Here is a tiny trained network, its code and every weight. The questions are about switching its units off for an input and a class, where a switched-off unit gives its printed mean instead of its output.

import numpy as np


def w(rows, s, z=0):
    codes = np.array(rows[::2]) - 128.0
    scale = np.full(codes.shape[1], s)
    scale[-1] = z or s
    return codes * scale


def f(y):
    return np.maximum(y, 0)


def log_softmax(a):
    a = a - a.max(-1, keepdims=True)
    return a - np.log(np.exp(a).sum(-1, keepdims=True))


def net(x, mask):
    res = np.array(x, float).reshape(1, 5) / 4 @ E
    y = f(res @ A[0][:, :-1].T + A[0][:, -1])
    res = res + np.where(mask, y, B[0][:, -1]) @ B[0][:, :-1]
    return log_softmax(res[-1] @ U[:, :-1].T + U[:, -1])


A, B = {}, {}
E = w([
[108,88,193,255],'x0',
[125,229,37,112],'x1',
[255,222,89,168],'x2',
[249,113,218,49],'x3',
[90,235,230,115],'x4',
],0.0086)
A[0] = w([
[184,190,116,243,254],'N1',
[104,212,100,20,134],'N2',
[115,146,170,255,32],'N3',
[46,89,239,132,183],'N4',
[103,82,64,39,82],'N5',
[236,60,113,66,154],'N6',
[172,150,39,223,74],'N7',
],0.0087,0.0081)
B[0] = w([
[128,207,189,169,245],'N1',
[170,144,44,78,198],'N2',
[125,163,181,166,172],'N3',
[48,106,189,85,241],'N4',
[125,82,40,253,168],'N5',
[196,65,241,102,211],'N6',
[93,183,105,254,183],'N7',
],0.0092,0.012)
U = w([
[146,149,87,115,99],'0',
[95,30,164,77,206],'1',
[66,33,50,168,158],'2',
[166,144,122,217,104],'3',
[254,145,100,102,2],'4',
[217,15,178,130,36],'5',
[95,139,183,153,75],'6',
[121,118,170,93,210],'7',
],0.013,0.0057)

Each question gives the input, the list of numbers given to net, and the class t.
The units are the neurons (one row each of A and B). Each row of codes is followed by its name. A weight is (code - 128) times the scale printed after its matrix; where a second scale follows, it is the last column's (A, B and U).
mask holds one flag per neuron, in row order. A switched-off neuron (its flag False) gives its mean, the last column of its row in B, instead of its output. The means were averaged over made-up inputs and are rounded, as every weight is.
A unit's drop is (log p(t) with every unit on - log p(t) with that unit switched off) / (log p(t) with every unit on - log p(t) with every unit switched off).
The circuit of an input: a set's keep is (log p(t) with only the set's units on - log p(t) with every unit switched off) / (log p(t) with every unit on - log p(t) with every unit switched off). Starting from all 7 units, units are removed one at a time, each time the one whose removal leaves the highest keep (on an exact tie, the one counted first), for as long as the keep stays at least 0.8.
circuit, biggest first: the units of the circuit, biggest drop first
most important unit: the unit with the biggest drop
top k neurons: the k neurons with the biggest drops, biggest first
drop of u: that unit's drop, to one decimal
input [6,0,-6,3,4], class 1: circuit, biggest first => (N1; N4)
input [2,5,1,5,6], class 4: circuit, biggest first => (N4; N2)
input [-6,2,-7,-3,8], class 1: circuit, biggest first => (N1)
input [4,-5,2,-7,-5], class 3: circuit, biggest first => (N7; N1)
input [5,4,-7,6,4], class 1: top 3 neurons => (N1; N4; N7)
input [-5,-7,-1,7,8], class 1: circuit, biggest first => (N4; N1)
input [5,-8,-4,-5,7], class 1: top 3 neurons => (N4; N1; N7)
input [-5,-6,-6,-3,-3], class 2: top 2 neurons => (N5; N6)
input [-6,-5,-5,-8,6], class 2: top 3 neurons => (N6; N1; N5)
input [-8,-4,6,2,-1], class 5: top 3 neurons => (N6; N7; N1)
input [-4,2,3,-8,-5], class 3: top 2 neurons => (N7; N4)
input [-2,1,-1,-3,2], class 0: top 2 neurons => (N6; N4)
input [-2,1,0,4,-1], class 5: top 2 neurons => (N6; N1)
input [-1,-4,-7,2,8], class 1: top 2 neurons => (N4; N1)
input [0,4,-8,-2,3], class 1: top 2 neurons => (N4; N7)
input [0,-6,-3,-3,3], class 1: most important unit => N1
input [-5,-2,0,-1,-7], class 5: drop of N7 => 0.1
input [-6,-3,2,-2,-8], class 5: drop of N6 => 3.0
input [2,0,-5,6,8], class 1: drop of N1 => 0.3
